Below are the code and all the weights of a small trained network. Each question names an input and a class and asks about switching units off, where a switched-off unit gives its printed mean instead of its output.

import numpy as np


def w(rows, s, z=0):
    codes = np.array(rows[::2]) - 128.0
    scale = np.full(codes.shape[1], s)
    scale[-1] = z or s
    return codes * scale


def norm(h):
    return h / np.sqrt((h * h).mean(-1, keepdims=True) + 1e-5)


def f(y):
    return np.maximum(y, 0)


def log_softmax(a):
    a = a - a.max(-1, keepdims=True)
    return a - np.log(np.exp(a).sum(-1, keepdims=True))


def net(x, mask):
    res = np.array(x, float).reshape(1, 8) / 4 @ E
    u = 0
    for l in range(2):
        y = f(norm(res) @ A[l][:, :-1].T + A[l][:, -1])
        res = res + np.where(mask[u : u + 16], y, B[l][:, -1]) @ B[l][:, :-1]
        u += 16
    return log_softmax(norm(res)[-1] @ U[:, :-1].T + U[:, -1])


A, B = {}, {}
E = w([
[184,118,130,78,132],'x0',
[96,118,153,75,120],'x1',
[153,87,174,123,84],'x2',
[144,121,135,189,151],'x3',
[197,140,137,169,65],'x4',
[149,159,253,86,190],'x5',
[104,22,114,148,101],'x6',
[186,94,81,112,149],'x7',
],0.0062)
A[0] = w([
[190,91,122,82,126,104],'L0N0',
[32,142,137,213,5,180],'L0N1',
[74,115,42,101,123,147],'L0N2',
[50,152,171,222,170,51],'L0N3',
[159,171,90,127,93,133],'L0N4',
[57,131,61,136,146,110],'L0N5',
[174,186,105,164,81,146],'L0N6',
[63,113,114,126,161,93],'L0N7',
[140,182,157,64,106,122],'L0N8',
[133,142,172,37,133,68],'L0N9',
[87,118,68,45,153,91],'L0N10',
[121,132,101,138,102,29],'L0N11',
[151,85,218,117,48,166],'L0N12',
[148,128,85,139,142,91],'L0N13',
[88,102,168,126,157,59],'L0N14',
[143,39,114,174,132,6],'L0N15',
],0.011,0.002)
B[0] = w([
[72,191,110,121,125,181],'L0N0',
[103,3,164,94,201,255],'L0N1',
[131,100,92,59,122,225],'L0N2',
[143,184,33,115,153,208],'L0N3',
[113,171,83,116,123,176],'L0N4',
[165,131,131,69,128,212],'L0N5',
[153,173,68,108,183,190],'L0N6',
[179,117,80,99,98,184],'L0N7',
[181,133,187,144,107,194],'L0N8',
[111,95,209,153,166,201],'L0N9',
[84,111,79,81,198,202],'L0N10',
[98,111,125,122,131,150],'L0N11',
[106,95,173,174,199,209],'L0N12',
[82,126,142,125,77,158],'L0N13',
[161,126,64,118,113,167],'L0N14',
[127,114,169,229,97,183],'L0N15',
],0.016,0.0067)
A[1] = w([
[144,114,119,173,48,29],'L1N0',
[117,149,125,191,148,117],'L1N1',
[118,76,239,102,92,163],'L1N2',
[99,137,111,163,68,95],'L1N3',
[153,169,107,122,85,217],'L1N4',
[139,249,111,149,107,86],'L1N5',
[148,138,94,206,77,51],'L1N6',
[55,100,70,144,133,115],'L1N7',
[149,103,110,192,138,223],'L1N8',
[123,176,152,148,119,46],'L1N9',
[104,139,104,164,94,37],'L1N10',
[172,147,129,190,160,118],'L1N11',
[132,167,140,124,149,120],'L1N12',
[80,133,113,171,148,104],'L1N13',
[223,52,141,100,98,192],'L1N14',
[143,183,150,88,192,247],'L1N15',
],0.011,0.0011)
B[1] = w([
[158,139,161,129,4,134],'L1N0',
[94,118,89,98,113,165],'L1N1',
[110,76,101,251,139,203],'L1N2',
[131,133,116,133,51,135],'L1N3',
[123,150,140,167,109,148],'L1N4',
[133,245,128,136,151,177],'L1N5',
[127,75,134,126,3,144],'L1N6',
[108,142,133,39,165,216],'L1N7',
[76,104,148,127,129,171],'L1N8',
[92,132,95,115,166,146],'L1N9',
[130,122,102,135,58,136],'L1N10',
[64,131,73,100,140,183],'L1N11',
[130,154,126,138,125,165],'L1N12',
[67,150,142,71,138,158],'L1N13',
[104,181,151,177,148,186],'L1N14',
[107,105,102,229,89,254],'L1N15',
],0.017,0.0063)
U = w([
[132,255,84,178,130,139],'0',
[211,159,197,78,102,9],'1',
[117,90,56,27,154,192],'2',
[212,158,195,97,92,2],'3',
[94,69,183,211,156,213],'4',
[131,131,141,116,17,50],'5',
],0.014,0.0057)

Each question gives the input, the list of numbers given to net, and the class t.
The units are the neurons (one row each of A and B). Each row of codes is followed by its name. A weight is (code - 128) times the scale printed after its matrix; where a second scale follows, it is the last column's (A, B and U).
mask holds one flag per neuron, layer by layer. A switched-off neuron (its flag False) gives its mean, the last column of its row in B, instead of its output. The means were averaged over made-up inputs and are rounded, as every weight is.
A unit's drop is (log p(t) with every unit on - log p(t) with that unit switched off) / (log p(t) with every unit on - log p(t) with every unit switched off).
The circuit of an input: a set's keep is (log p(t) with only the set's units on - log p(t) with every unit switched off) / (log p(t) with every unit on - log p(t) with every unit switched off). Starting from the 12 units with the biggest drops (on a tie, the unit counted first), units are removed one at a time, each time the one whose removal leaves the highest keep (on an exact tie, the one counted first), for as long as the keep stays at least 0.8.
circuit, biggest first: the units of the circuit, biggest drop first
unit that matters most: the unit with the biggest drop
k most important neurons: the k neurons with the biggest drops, biggest first
k most important neurons of layer l: the k neurons of layer l with the biggest drops, biggest first
drop when u is switched off: that unit's drop, to one decimal
input [-5,-2,-6,8,6,3,3,-2], class 2: circuit, biggest first : L0N1; L0N3
input [-1,7,7,6,-4,-4,-8,5], class 0: 3 most important neurons : L0N1; L0N0; L0N8
input [5,-7,6,5,-3,-6,1,0], class 5: 2 most important neurons of layer 0 : L0N15; L0N10
input [7,8,4,-8,-7,-6,-6,-7], class 4: unit that matters most : L0N9
input [1,-6,8,3,-6,1,-7,1], class 0: 3 most important neurons of layer 0 : L0N1; L0N12; L0N2
input [6,-6,-6,-2,-7,6,-4,-7], class 0: 3 most important neurons : L0N1; L0N12; L0N3
input [3,-8,8,6,1,-2,2,3], class 5: 2 most important neurons : L0N1; L0N15
input [1,-6,-2,-7,4,3,-3,-3], class 0: 2 most important neurons of layer 0 : L0N1; L0N6
input [3,-6,0,-6,2,8,-7,1], class 4: 2 most important neurons : L0N9; L0N3
input [-3,1,0,8,8,1,0,-2], class 2: 2 most important neurons : L0N3; L0N6
input [-2,-5,3,8,0,4,-2,-3], class 0: 2 most important neurons : L0N3; L0N1
input [8,6,-5,-5,-5,1,-1,-7], class 4: 2 most important neurons of layer 0 : L0N9; L0N8
input [1,0,0,3,8,-8,-4,-5], class 2: 2 most important neurons of layer 0 : L0N1; L0N6
input [-1,0,0,-5,5,2,1,8], class 0: 2 most important neurons : L0N1; L0N0
input [-5,-3,4,0,-3,3,2,-3], class 2: unit that matters most : L0N3
input [3,-7,6,8,-1,-1,7,6], class 5: 2 most important neurons of layer 0 : L0N1; L0N9
input [7,-4,-6,0,-8,4,-8,5], class 4: 2 most important neurons of layer 1 : L1N15; L1N5
input [-7,0,-3,8,-7,2,8,4], class 2: drop when L1N15 is switched off : 0.1
input [7,6,1,5,-4,2,-2,5], class 4: drop when L0N9 is switched off : 0.1
input [1,-6,-8,-8,-3,1,-5,-4], class 0: drop when L0N1 is switched off : 1.7
input [1,1,4,7,-2,-3,-6,5], class 0: drop when L0N1 is switched off : 0.2
input [8,2,5,-4,7,0,-7,-5], class 4: most important neuron of layer 1 : L1N2
